Each row of numbers stands for one node and depends on some of the facts below. Use the named rows to name the rest.

Facts:
Φ b <- baklak,bebik,breste,brimon,bruvin,drestum,drolum,drubrir,dudaplo,faklo,fazu,firos,fistis,flapo,flobus,gikur,gonus,klomik,klonir,kobrobru,kuru,matruk,momike,moplor,mozur,mubam,nagal,nise,pleto,plezes,plusu,plutren,podibrom,raka,ramo,reflala,rege,safani,sitrebril,skili,skivuk,skonistu,tobe,tribrol,tuli,vimun,visim,zeskel,zetroge,zugru
Φ c <- beflu,diman,ditrem,drosa,febiston,gakibim,gevom,gitrivi,grugok,gruskefo,gube,lutoflok,natrurer,niper,pazim,piflon,piplu,plagre,pliram,riduk,rukla,seplu,skepil,skubro,stidugror,stiflis,stisam,vepom,zepi
Φ d <- bonak,brogris,dabram,doflik,dorevir,druniskas,fatrus,flevas,flisar,fuba,gadok,grazi,klatanur,klorim,kluzuk,lobrem,lobrin,menun,minogras,niten,nuplam,poketek,skoskan,stipek,stobrek,tebeno,teston,trebozul,veban,vemanel,vugrar,zotrom
Φ a <- boste,brobri,budrel,dite,dredrel,drekal,fistutrok,flaskasto,flidralur,flutrek,fostun,gebisur,gifoge,grabolum,grazus,gregis,grube,kebram,kibukol,klamik,klofil,klovom,klubran,labam,lavakli,levok,lizolo,neso,nokle,pemas,pesen,pitresti,plastosku,ponus,pova,rastiflu,reskefu,rogro,sefar,seskir,skadragri,skedron,skestoklol,skizapir,statri,stoflas,supen,tatam,tefi,teker,travi,trise,vona,zage,zikar
{bebik,lobrem} Π skadragri
{bebik,stisam} Π skepil
{bonak,matruk,rastiflu} Π nagal
{bonak,drestum,lobrin} Π fuba
{bonak} Π dudaplo
{bonak,fistis,gube,stoflas} Π flobus
{bonak,dite} Π klovom
{breste,kuru,seskir} Π drolum
{breste,kebram} Π niten
{breste,skonistu,tebeno} Π kobrobru
{breste,fatrus,rastiflu} Π travi
{budrel,fatrus} Π drosa
{budrel,drekal,gruskefo,raka,skedron} Π lavakli
{budrel,dabram,neso,pleto,raka,reflala} Π faklo
{budrel,diman,neso,vemanel} Π kluzuk
{budrel,pliram} Π gregis
{dabram} Π stidugror
{dabram,zetroge} Π fistutrok
{dabram,zepi} Π vugrar
{diman,rogro,tuli} Π supen
{diman,fatrus,gikur,labam} Π klonir
{dite,natrurer} Π grazus
{ditrem,nise} Π rege
{dredrel,firos,gadok} Π skoskan
{druniskas,pazim} Π pova
{fistis,skedron} Π piplu
{flapo,kebram} Π seplu
{flapo,zetroge} Π dorevir
{flapo,zage} Π klomik
{flapo,flidralur,natrurer,zepi} Π fazu
{flidralur,stoflas} Π drubrir
{flidralur,pesen} Π momike
{gadok,pleto} Π brobri
{gikur,labam,plezes} Π safani
{gikur} Π brimon
{gikur} Π gebisur
{gitrivi} Π baklak
{grube} Π grazi
{grube} Π tobe
{gube} Π plagre
{klamik,nuplam,seskir,stipek} Π grabolum
{klamik,zikar} Π beflu
{klubran,mozur,poketek,seskir} Π vona
{klubran} Π skestoklol
{klubran} Π menun
{kuru,nise,pliram,skedron} Π plutren
{kuru,zage} Π pemas
{lobrem} Π rukla
{lobrin,rogro,sefar} Π veban
{matruk,teker} Π bruvin
{mozur,pesen} Π klatanur
{nise} Π zotrom
{nise} Π boste
{nise,zikar} Π skizapir
{nokle} Π piflon
{nokle} Π vimun
{nuplam} Π gakibim
{nuplam,plezes,reflala,skivuk} Π doflik
{nuplam,tebeno,trebozul} Π statri
{pitresti,zikar} Π ponus
{pleto} Π brogris
{pliram,tebeno,trebozul,vemanel} Π moplor
{pliram} Π gifoge
{pliram,sefar} Π plastosku
{plusu,tebeno} Π vepom
{plusu} Π skili
{podibrom} Π tefi
{raka,seskir} Π klorim
{ramo} Π zugru
{ramo} Π flevas
{ramo} Π flaskasto
{reflala,stoflas,tuli} Π lizolo
{rogro,zikar} Π klofil
{sefar} Π zeskel
{seskir} Π niper
{sitrebril,teker} Π gevom
{sitrebril,tatam} Π fostun
{stiflis,zikar} Π minogras
{stiflis} Π skubro
{stiflis} Π visim
{stiflis} Π grugok
{stipek} Π kibukol
{stisam,trebozul} Π gonus
{tribrol} Π flutrek
{tuli} Π lutoflok
{zage} Π teston
{zikar} Π reskefu
[baklak,beflu,boste,dorevir,drolum,drubrir,febiston,gevom,klorim,kluzuk,kobrobru,matruk,niten,piplu,podibrom,sefar,stobrek,tefi,trebozul,tuli,visim,vona,zeskel] χ g
[bebik,bonak,breste,brimon,brobri,brogris,bruvin,budrel,dabram,dite,doflik,dredrel,drestum,druniskas,dudaplo,faklo,fatrus,firos,fistis,fistutrok,flidralur,flisar,flobus,fostun,fuba,gadok,gifoge,gikur,gonus,grabolum,grazi,grazus,grube,grugok,gruskefo,gube,kebram,kibukol,klatanur,klofil,klubran,kuru,labam,lavakli,lobrem,lobrin,menun,minogras,momike,mozur,mubam,nagal,neso,nise,nokle,nuplam,pemas,pesen,piflon,pitresti,plagre,plastosku,pleto,plezes,pliram,plutren,pova,raka,reflala,riduk,rukla,safani,sitrebril,skadragri,skedron,skestoklol,skivuk,skizapir,skoskan,skubro,statri,stidugror,stiflis,stipek,stisam,stoflas,supen,tatam,tebeno,teker,teston,travi,tribrol,trise,veban,vemanel,vepom,vimun,vugrar,zage,zetroge,zikar] χ e
[diman,ditrem,drekal,drosa,fazu,flapo,flaskasto,flevas,flutrek,gakibim,gebisur,gitrivi,gregis,klamik,klomik,klonir,klovom,levok,lizolo,lutoflok,moplor,natrurer,niper,pazim,plusu,poketek,ponus,ramo,rastiflu,rege,reskefu,rogro,seplu,seskir,skepil,skili,skonistu,tobe,zepi,zotrom,zugru] χ f

Some nodes and their rows:
seskir: [ 17  21 -33  39 -19  -4 -15   7  11   8 -17  -3  16  -5 -26   0  -4 -28
 -13  -8 -25  57   6 -18  -4 -32 -10 -25  54]
vugrar: [-53  -5  24 -28  17 -27  11  -7 -11  30  13  19 -20  -4  25 -26  27  18
  20 -25 -18  -6 -19  -5  17   5 -31   3 -11]
lavakli: [  0  50  -3  -9 -17  22  -9  -6  16  -4  14  -7  20 -23 -22   6 -22 -14
  35  20  -3  51  -1  10  26  -1 -22 -39   8]
fostun: [-14  23 -11  -3 -18  19  -5 -14  28 -15   8  12  18 -14   4   1 -11  -6
  14  22  13  43   2   4  23 -23  -3 -35  24]
grabolum: [-15  25 -12  10 -10  13  -3 -16  25  -8  -1  17  15  -5   0   5 -10  -9
   9  26   5  55   3  -6  25 -30  -1 -32  22]
plutren: [  7  20  16 -13  22  14  -2  -5   7 -10  -9   5 -13   0  -6  16 -15 -19
 -32  12   7 -38 -21  13 -10   5  22  17 -54]
gakibim: [ 37 -45   7  43   5 -11  -5  -5 -61 -30 -10  -9  -9   9 -28   0  15   9
  33 -20  13 -13  32   4  -2   4  -9  26  34]
pliram: [  4 -22  33  16  11  27   1  -2 -37 -17  -6   0   2  14 -11  23  10  20
  51   3  10 -20  49 -23  12  25   8  22  16]
gadok: [-67  11  22 -11   6 -41   3  26 -13  38  17   9   4  -2  41 -55  35  16
   1 -11 -17 -28  24 -15  15  14 -27 -11 -18]
vimun: [  4  13  12 -10  22  10   1  -5   8 -13  -8   7 -16   4  -2  13 -15 -17
 -34  15  11 -40 -20  15  -8   1  26  15 -54]
nagal: [  5  10  11 -18  19  16   1  -6  13 -14  -5   7 -14  -1   0  14 -13 -15
 -33   9  13 -45 -22  15 -12   4  28  17 -49]
stisam: [  0 -25  31  17  13  26   0  -1 -36 -19  -8   4   2  16  -6  19  14  22
  45   4  14 -20  52 -27  11  21  12  22  19]
gifoge: [-12  24 -12  -1 -16  16  -3 -16  26 -14   9  11  17 -13   3   0 -12  -6
  16  23  12  47   1   7  24 -23  -5 -36  23]
rege: [ 38  -3 -15  12  11 -14  -7   6  -5 -11 -12 -12 -20  -2 -21  -1 -11 -30
 -51 -15  -1 -42 -26  27 -31  -5  12  21 -28]
skizapir: [-12  23 -12  -2 -17  16  -4 -16  26 -15   8  11  17 -14   1   1 -11  -7
  14  22  12  46   1   5  24 -23  -4 -35  23]
gregis: [ 23   6 -38  21 -28  -9 -10  -4  11 -12   7  -9  11 -18 -19 -15 -10 -20
   3  -5   1  45  -7  20   3 -27 -19 -33  45]
zotrom: [-19 -22  -3  -5   6 -53   4   2 -28  30   9   2 -24  -8   5 -42  30   6
   3 -54 -28  -6 -29   7  -6  -4 -44   7  13]

Rows to name:
No name comes twice in this set of rows, the named rows included.
[ 38 -21 -21  13   7 -14   4   7   1 -10  -7 -12 -31   5 -16  -4 -19 -30
 -44 -11  -1 -43 -26  28 -31  -5  15  19 -30] => klonir
[ 38  -4 -14   6   7  -8  -8   5  -3 -12 -10 -11 -17  -6 -19   0  -8 -28
 -53 -20   1 -47 -26  27 -35  -4  14  21 -21] => fazu
[  4  10   7 -23  13  28  -2   6  23  -4  -5   1 -10  -2   3  18 -12 -13
 -35   4   4 -57 -10   0 -24  14  35  15 -36] => drestum
[-14  19 -14   4 -16  16  -1 -16  27 -11   7  13  13  -9   3   2 -12  -8
  14  25  10  49   2   1  25 -25  -2 -34  22] => statri
[ -9  16 -22   4 -26  21   8  12  36   7  18  -7   6  -2  -3  -3 -34 -14
  35  31  -7  42  19  -6  24   0  -4 -44  11] => neso
[-25  -3   3  13  18 -48  -3  10 -27  52 -15   7 -16   4  -3 -26  38  -1
 -14 -58 -54   7 -16 -30 -12  -8 -38  16  23] => poketek
[-17  -2 -27   5 -25  24  12   0  46   0  13   7   4   0  12   1 -24  -7
  20  27   1  39  15 -13  17 -17  10 -38  28] => labam
[ 38 -45   8  39   2  -8  -4  -2 -58 -30  -5 -12 -10   7 -28   0  13   9
  37 -21  12 -16  31   7  -3   9 -11  25  33] => drosa
[ 38  -9 -17  14  10 -14  -3   7  -4  -8 -12 -11 -25   3 -20  -1 -14 -31
 -49 -13  -4 -39 -27  25 -31  -6  13  20 -28] => moplor
[-52 -13  15 -25  12 -20  20   9   2  46  15  12 -25   6  25 -23  14  14
  27 -24 -32  -8  -8 -21  10  17 -25   0 -11] => vemanel
[-53  -8  18 -46   7  -7   7   0   7  37  19  14 -11 -14  30 -20  32  26
  18 -40 -21 -25 -14 -20  -2  17 -20   4  12] => bonak

Now the same nodes, written a new way:
Some nodes and their rows:
zugru: [ -7 -12  27  25  -3 -16 -19  -1 -12  -9   5  12 -10  12 -40  32  36   9
 -46  -1  10  -8   5  21   6  11  -1]
skonistu: [-13  -6  23  26   1  -4 -11  -4 -15 -13  16  14  -8  19 -43  35  32  14
 -43  -9  11  -3   6  20  14   7   1]
levok: [-21 -11  29   6   1  31 -13 -24 -12 -30  17   6 -32  19 -57  -7  36  -1
 -44 -22  -2  -2  -2  -4 -24  14   7]
lizolo: [-21 -14  29   6   1  33 -13 -26 -12 -29  19   4 -32  18 -47  -8  36  -2
 -46 -22   0  -2  -3  -5 -22  10   5]
reflala: [ -3 -12  21  26  18  26 -21 -11 -30  -4  24  14 -12   6  53  33  16   9
 -44   5  10 -23  12  20  13   9  11]
lobrin: [ -7   3  11   6  -8   2  -8 -16 -31   5  12  -4 -30  13  38   8 -30  10
 -26 -21  10  -6   9 -20 -12  21  24]
veban: [ -3  -2  12   5 -12 -13 -15 -11 -29   5   4  -5 -32   8  45  -6 -15   4
 -31 -10   9 -14  10 -18 -28  22  23]
rogro: [-22  -4  27   8   9  45  -6 -27 -13 -29  26  11 -29  22 -59   5  30   3
 -43 -28   5  -2  -3  -9  -5   8   9]
budrel: [-13  -5  23  15  24  48 -18 -31 -25 -26  28  12 -34  14  38  -7  -1  -2
 -40 -20 -15  -4  11   2  -3  22  22]
skizapir: [-13  -4  26   8  19  44 -21 -20 -19 -29  20   8 -34   2  30 -10  26  -1
 -41 -10 -19  -9   8  -7 -33  20  21]
flobus: [  8  -2  23  32  18  -6 -23   1 -25  -8   7  13 -12  -8  36  26  25  10
 -48   2   9 -28  11  20 -17  17  12]
rastiflu: [-23  -2  26   9   8  44  -6 -27 -13 -30  25  11 -29  22 -60   7  29   3
 -42 -28   5  -2  -4  -9  -7  10  10]
drubrir: [-15 -12  21  38 -18   4 -25   0 -15   7   5  14 -10  -5 -77  28  33  11
 -28 -20   5 -28  11  26  -7   2  -2]
dite: [-18   2  23  11  22  49 -12 -23 -27 -30  27  13 -33   6  22  -3   2   3
 -39 -22 -13  -4   8 -10 -27  17  22]
teston: [ -3  -3  12   4 -13 -13 -17 -11 -29   5   3  -5 -33  13  44  -5 -11   4
 -26  -5   8 -13  10 -17 -27  23  22]
zepi: [ 12   3  22   2  -8   9  -5 -21 -14   5  24   8  -9  28  20  32  21 -12
 -23 -28   0  -2  -4 -17   3  -2  -6]
dudaplo: [  6  -5  23  29  16  -4 -24   1 -25  -8   7  13 -13  -5  39  27  27   9
 -46   5   8 -27  11  21 -16  17  12]

Rows to name:
No name comes twice in this set of rows, the named rows included.
[-12   1  20  18  24  47 -16 -29 -23 -29  27  13 -34  13  25  -3  -8   0
 -35 -23 -16  -4  11   2 -15  24  24] => skedron
[  0   4  26  26  21  16 -24   2 -30   7  20  16  -9   2   4  29  25  24
 -39   6   9  -6  12  20   3  16  12] => firos
[  6  -5  18  35  23   8 -24 -16 -28  -3  22  15 -17   9  44  32   3   9
 -41   2   9 -20  12  23  14  23  16] => raka
[-20 -17  11  13 -20  -5 -20 -22 -23  11   4  -5 -32  15 -53  -8   3   1
 -14 -28   6 -17  11  14  -7  12   7] => kluzuk
[-23  -7  10  12 -20  16 -11 -17 -29  10  11  -3 -28  22 -69  15 -21   8
 -10 -29   8  -7  11   8   2  10  12] => trebozul
[-24  -3  20  22 -14  49 -13 -25 -18 -13  27  14 -31   8 -87  -3  15   4
 -18 -30 -18  -4   7  17 -20   3   9] => sefar
[-19   4  28   7  22  49 -19 -19 -30 -14  27  14 -32  10 -12 -10  22  15
 -34  -6 -16  -2  12 -10 -28  18  20] => dredrel
[ 14   3  16   6  18  19 -15 -28 -26   7  26  10 -19  26  63  26 -20 -13
 -17 -24 -20  -7  11  -5   2  22   4] => gruskefo
[  1  -4  21  29  20  17 -23  -8 -30   0  23  15 -12   5  41  31  15  14
 -43   4  10 -18  12  21  11  16  13] => pleto
[ -1  -5  24  20  24  34 -25 -30 -14 -28  22  10 -35  10  32 -11  15  -5
 -39 -18 -20  -8  11  11 -24  25  24] => lavakli

Now the same nodes, written a new way:
Some rows with their names:
tribrol: [-13  -6  -8 -13  -5  14  16  14   4  -1  -6   0   0  11   3 -14 -21  -3
   1 -53  -6  15   3   7  -1  -2  -9 -10  19  28  -9  -3   0  12 -14  15
  13  14  16   0   8  11  -7  15  10 -33 -10  -7   4  12   7 -11   0 -40]
gifoge: [  7  13   4 -13 -23 -16 -13 -15   1  16  15   6   4   3   9   5   0  -5
   0   8  -9 -10  13 -19 -33   6  10  -3  16  -6  -6  -5  11 -12   7 -12
   3  -5  -8 -12 -13  -8 -25  10  18  17  -8  12  16  11   1  -5  -9  16]
nuplam: [-12   5   8  -1  14  16  13  13  17  16  -3 -20 -23  20  31   9  25  20
  -7   3  10  32  -1   8  22  -9  -7  19 -10   6 -14  30  -7 -13 -11  30
  -6  -5  10 -15   7 -11  51 -15 -15  17  11  29  -8  10   2 -21  15 -24]
stoflas: [ 20   6   7 -26  -5  -8  -4  -2   5  17  36  19  -5  -1  21  -6  -1  -2
   9  -6   0 -20  19 -19 -34  -6  15  -5  26  15 -11 -18  12  -8   4   5
   5   5  -4 -12 -13  -1 -12  20   5  22  -2  20  13  19  -4  -2  -2   6]
zeskel: [-30   1   2  32 -18  -5 -19  -7 -14 -12 -12   2   4   1 -43   3 -21 -13
 -10 -15 -26 -19 -12  23  22  -1 -24  -8   5  15  10   9  -5  27  -6  25
  27  17  -2   7 -12 -15 -25 -23   0 -53   2 -41 -17 -26   6   9   0  -8]
vimun: [-24  -5  -9  -4 -22   5   6   3   1   5 -23 -13   9  14  -5  -5 -21  -6
   1 -49 -15  17   1   5  -8   5 -10 -10  13   9  -2   4  -2  11 -10   2
   8   3  10  -4   7   5 -19   5  21 -33 -19 -19   3   3   5 -12  -6 -33]
plutren: [-20  -4  -9  -3 -20   3   8   5  -1   3 -22  -9  10  20  -7  -7 -20  -5
  -3 -50 -16  15   0   6  -7   5  -8  -8  15  12   1   0   2  11 -11  -2
   6   5   8  -6  12   3 -24   9  20 -31 -18 -16   1   5   5 -11  -6 -34]
druniskas: [ -9  -5   2  -6  18   5  13  18  14  35  -5  -5 -18  25  28   5  24  22
  -5 -11   6  21  -7   4  10  -7  -9  17  -2  14  -3  12  -6   1  -6  17
 -14   4   4 -23   5 -10  32  -5 -25  27   7  29 -24   2 -11 -16  10 -29]
diman: [ 27 -20   0   3  41  20  12   7   3 -37   4  -3 -14 -33   3 -14   7   4
  32  35  45  -8   9   0  24 -16  19  -2 -47 -27   1  -4   0 -12   5  -9
 -23 -28   4  34  10  32  45  -8 -17  12  10 -20  12   2  -5  25   2  32]
supen: [  6   9   5 -13 -21 -14 -15 -14   3  16  17   4   3   1  11   5  -2  -5
   5   5  -8 -11  16 -20 -36   3  12  -4  15  -6 -10  -6  11 -12   8  -6
   0  -7  -9 -12 -16  -7 -19   7  18  17  -9   9  17  12  -1  -3  -9  17]
rogro: [ 37   1  14  -5  24  -3 -13   3  -6 -39  35   2  31 -44 -14  14   2 -12
   2  32   1 -24  -9 -13 -19  -5  22  -4   7   2 -11 -28  -5 -12  17  -2
   2  14 -10  28  -3   4  20   8  11  16  11  15  13  -9  -5  15  17  32]
beflu: [ -3   2  -3  28 -10  -4 -11 -25 -12   8  -6  21 -40  -3 -12 -18   4   4
  11  46  17 -32  14  18  44   1 -14   3 -42 -25  37  21   8   6  -1  -6
   5 -23  -2  -6 -16   0 -19 -27 -36  -4  11 -33 -19 -14   1  26 -14  32]
matruk: [-15  -3   4  19  -3   2 -11   6 -11 -13   7  17  -5  -3 -33  -6 -23  -8
  -5 -26 -19 -28  -6  24  24 -11 -23 -11  11  35   7  -2  -5  29  -9  39
  31  31   3   7 -10  -9 -15 -12 -16 -49   8 -29 -19 -20   3  12   8 -20]
ponus: [ 25   7   9   7   6 -11 -20  -9 -10 -37  16 -10  39 -40 -24  24   4 -15
  -7  42  -9 -15 -13 -11 -19   7  18  -1   1 -17  -3 -19  -7 -14  20 -18
   0   6 -15  25  -2  -2   5   1  22  13   5   9  13 -15  -3  12  10  39]
pazim: [ 33 -13  -6  -1  34  17  18   2  -6 -31   1   5  -7 -37   1 -18   8   4
  19  40  38  -9   1   7  31   0   9   2 -41 -20  21 -10  -5  -9   5 -23
 -13 -16   7  25  13  32  26   2 -26  15   8  -4  -3  -5  -5  24   4  22]
neso: [ 10  10   7 -15  12  -8  -2   3  12  -7  31  21 -10  15  20  -1   1   0
   3   6  11  -3  15 -26 -30 -18  24  -7  25   0 -41  -9  21  -9   3   6
  -6  -5 -10   5  -6  -7   1  14  14  13   7   8  39  32  14  -4 -12  33]
gitrivi: [ 32 -13  -6   1  34  16  16   2  -5 -31  -1   5  -8 -35   1 -17   8   5
  18  41  37  -7   2   7  32  -1  10   2 -41 -23  19  -8  -4  -9   4 -25
 -15 -18   6  26  13  32  27   1 -24  15   9  -7  -1  -4  -4  24   3  24]

Name these rows:
No name comes twice in this set of rows, the named rows included.
[  9  21   5 -11 -26  -8 -10 -20  -1   6  17   1   3   0  10   4   1  -5
  -8  17  -9  -3  14 -12 -21  10   8   1  14  -8  -3   2  10 -18   3  -8
  11  -4  -3 -14  -9  -9 -20   9  20  12  -3  19  17  14   9  -8  -3  12] => grabolum
[-21  -9  -8  -6 -23   5   5   5   0  11 -19 -12   7  14  -5  -6 -22  -5
   6 -55 -15  10   3   4 -12   3  -9 -10  13  14   2  -1  -1  12  -9   4
   5   4   9  -7   5   6 -20   6  19 -30 -21 -20  -2   1  -1 -10  -5 -38] => nagal
[-19 -12   1   1   0  -6   2  10  11  49 -19 -17  -9  30  18  14  23  17
   1 -16  -3  16  -7   0  -4  -2  -9  15  -8   2   7  14  -6   3   0   4
 -24  -6  -4 -30   1 -15  17 -14 -14  32  -5  14 -31  -9 -21 -15   3 -27] => fuba
[-18  -1  -2  -8  -5  25  14  11   8 -17  -3 -15  -7   4   7  -8 -22  -3
   7 -44  -1  25  12   8   6  -9  -4 -11  11  18 -27  12  -1   1 -18  34
  18   3  20  11   6  11  17   2  19 -44  -7 -14  23  20  17 -14   3 -31] => skivuk
[ 24   5  11   6   8 -11 -22  -8  -8 -39  17 -12  38 -40 -24  24   4 -16
  -3  41  -6 -15 -12 -13 -21   2  22  -2  -1 -19  -9 -18  -6 -15  20 -15
  -3   1 -16  28  -4  -3  10  -2  23  12   6   4  16 -14  -4  13   9  41] => lizolo
[ 22  18   6 -23  -9  -6   1  -8   2   7  32  19  -3  -1  20  -5   1  -2
  -7   7  -2 -12  14 -13 -20   4   8   0  23  12  -5 -11   9 -14   0   0
  15   9   0 -12  -7  -2 -16  22   4  17   2  32  15  19   7  -6   3   6] => pesen
[  8  37  16  24 -26 -19 -29 -34 -20 -17  25  19   2 -12 -27  11   3 -14
 -32  58 -23 -37  -1  11  18  11 -10   6   7  -2  18   8   5  -5   4   6
  38  15 -12  -5 -19 -31 -35 -15  -2  -9  20   9  -4 -15  17  10   7  35] => vona
[ 22 -11  -8  11  16   9   7  -9 -10 -27 -17 -10   2 -32 -10  -8   8   1
  15  48  28  -2  -1   7  28   8   8   5 -50 -40  28   0  -5 -12   8 -37
 -18 -28   2  22  13  25  16  -8 -10  13   3 -15  -2 -12  -4  23  -1  29] => niper
[-19 -11  -8  -7 -22   3   4   7   1  14 -19 -11  10  16  -6  -7 -22  -5
   7 -59 -16   8   3   4 -14   2  -7 -11  14  16   4  -4   0  15  -8   3
   3   5   8  -8   5   7 -22   8  19 -28 -22 -20  -4   1  -4  -9  -5 -39] => flobus
[ 24  29   7 -21 -12  -2   5 -12   0  -4  31  17  -2  -2  20  -6   3  -2
 -18  17  -4  -4  13  -6  -6   9   6   4  21  11   0  -4   9 -19  -4  -3
  23  10   4 -13  -1  -5 -19  24   6  12   6  40  17  22  16 -11   6   5] => klubran
[ -2  -2  -2  27  -7  -9 -11 -23 -13  11  -6  26 -38   4 -13 -20   5   4
  12  41  17 -36  12  15  38  -3 -11   2 -38 -23  37  14  13  10   1 -11
   0 -21  -7  -6 -13  -2 -25 -24 -38   0  10 -35 -21 -15  -2  28 -16  33] => piplu
[ 40   3  13  -7  22  -3 -11   3  -7 -37  35   3  32 -44 -14  13   3 -11
   0  31  -1 -27  -8 -11 -18  -4  22  -3   7   4  -7 -30  -6 -13  16  -3
   4  16 -10  26  -1   4  17   9   9  18  10  18   9  -8  -7  15  19  28] => rastiflu
[-11 -10   7  -4  19   7  10  20  18  32  -2 -13 -22  27  29   9  23  21
   5 -15  10  20  -1   0   4 -16  -2  14  -6  12 -12  15  -4  -3  -5  27
 -19  -3   2 -19   4 -10  44 -13 -17  27   6  20 -16   5 -11 -16   9 -24] => fatrus
[-20   1   1   5  -2  -1   5   5  10  34 -22 -20  -8  29  17  14  25  17
 -12  -2  -4  27 -10   4  10   4 -12  20 -10  -5   7  23  -7  -4  -3   2
 -15  -6   0 -27   7 -18  18 -14 -11  25   0  23 -24  -5  -8 -20   6 -23] => klatanur
[-28   5  11  41   6 -15 -21  -3  -3  15 -13  -2 -13  22 -19  25  25  10
 -23  32 -13  -7 -25  19  37  -7 -22  19 -16  -3  12  28  -6  14   2  23
  -1   6 -15 -15  -9 -39  13 -42 -32   6  22  -5 -39 -32  -6   1   8   7] => klorim

